Below are the code and all the weights of a small trained network. Each question names an input and a class and asks about switching units off, where a switched-off unit gives its printed mean instead of its output.

import numpy as np


def w(rows, s, z=0):
    codes = np.array(rows[::2]) - 128.0
    scale = np.full(codes.shape[1], s)
    scale[-1] = z or s
    return codes * scale


def f(y):
    return y / 2 * (1 + np.tanh(0.7978845608 * (y + 0.044715 * y**3)))


def log_softmax(a):
    a = a - a.max(-1, keepdims=True)
    return a - np.log(np.exp(a).sum(-1, keepdims=True))


def net(x, mask):
    res = np.array(x, float).reshape(1, 4) / 4 @ E
    y = f(res @ A[0][:, :-1].T + A[0][:, -1])
    res = res + np.where(mask, y, B[0][:, -1]) @ B[0][:, :-1]
    return log_softmax(res[-1] @ U[:, :-1].T + U[:, -1])


A, B = {}, {}
E = w([
[95,232,48],'x0',
[253,187,163],'x1',
[127,128,127],'x2',
[208,83,25],'x3',
],0.013)
A[0] = w([
[60,78,123,25],'N0',
[71,165,164,177],'N1',
[56,162,111,213],'N2',
[105,169,248,198],'N3',
[103,234,104,122],'N4',
[40,71,128,89],'N5',
[134,142,182,78],'N6',
[39,196,195,23],'N7',
[105,120,83,115],'N8',
[121,244,105,205],'N9',
[133,62,143,35],'N10',
[115,136,11,98],'N11',
[46,157,57,69],'N12',
[37,66,123,217],'N13',
[167,162,93,222],'N14',
[119,173,129,47],'N15',
[35,176,54,153],'N16',
[110,236,105,2],'N17',
],0.016,0.012)
B[0] = w([
[134,136,203,168],'N0',
[186,71,141,199],'N1',
[124,145,186,218],'N2',
[94,187,211,232],'N3',
[207,61,85,206],'N4',
[198,72,139,202],'N5',
[87,148,166,146],'N6',
[131,107,2,197],'N7',
[73,165,91,159],'N8',
[122,119,42,236],'N9',
[108,141,97,154],'N10',
[71,150,107,210],'N11',
[81,172,111,195],'N12',
[179,91,53,251],'N13',
[148,114,192,212],'N14',
[126,99,179,136],'N15',
[89,177,176,234],'N16',
[192,49,223,174],'N17',
],0.013,0.019)
U = w([
[149,94,186,85],'0',
[135,113,34,255],'1',
[18,249,182,96],'2',
],0.017,0.00042)

Each question gives the input, the list of numbers given to net, and the class t.
The units are the neurons (one row each of A and B). Each row of codes is followed by its name. A weight is (code - 128) times the scale printed after its matrix; where a second scale follows, it is the last column's (A, B and U).
mask holds one flag per neuron, in row order. A switched-off neuron (its flag False) gives its mean, the last column of its row in B, instead of its output. The means were averaged over made-up inputs and are rounded, as every weight is.
A unit's drop is (log p(t) with every unit on - log p(t) with that unit switched off) / (log p(t) with every unit on - log p(t) with every unit switched off).
The circuit of an input: a set's keep is (log p(t) with only the set's units on - log p(t) with every unit switched off) / (log p(t) with every unit on - log p(t) with every unit switched off). Starting from the 12 units with the biggest drops (on a tie, the unit counted first), units are removed one at a time, each time the one whose removal leaves the highest keep (on an exact tie, the one counted first), for as long as the keep stays at least 0.8.
units of the circuit, in order: the units of the circuit, biggest drop first
most important unit: the unit with the biggest drop
top k neurons: the k neurons with the biggest drops, biggest first
drop when u is switched off: that unit's drop, to one decimal
input [-2,3,-7,7], class 0: top 3 neurons -> N9, N7, N13
input [-5,1,2,-4], class 2: units of the circuit, in order -> N3
input [0,4,-8,5], class 0: top 2 neurons -> N7, N13
input [-7,-7,-4,1], class 1: top 2 neurons -> N13, N3
input [-2,1,6,7], class 0: top 3 neurons -> N9, N13, N7
input [-8,1,2,-8], class 2: top 2 neurons -> N3, N4
input [5,0,1,-6], class 1: top 3 neurons -> N7, N9, N4
input [3,0,-5,-6], class 1: top 4 neurons -> N7, N9, N14, N0
input [8,8,-8,-8], class 0: top 2 neurons -> N17, N3
input [5,3,4,-2], class 0: top 2 neurons -> N17, N13
input [0,7,5,-4], class 2: top 2 neurons -> N3, N13
input [-3,1,-4,7], class 0: top 2 neurons -> N9, N13
input [2,-4,-1,-4], class 1: top 2 neurons -> N7, N13
input [-7,-6,-6,3], class 1: units of the circuit, in order -> N13
input [8,-2,0,-5], class 1: top 3 neurons -> N7, N9, N4
input [3,-1,2,-6], class 1: top 3 neurons -> N7, N9, N14
input [7,4,0,-4], class 0: drop when N17 is switched off -> 3.1
input [1,0,3,-4], class 1: drop when N14 is switched off -> 0.9
input [1,-6,8,8], class 2: drop when N4 is switched off -> 0.2
input [3,0,4,4], class 2: most important unit -> N13
input [0,1,-5,3], class 0: drop when N8 is switched off -> 0.5
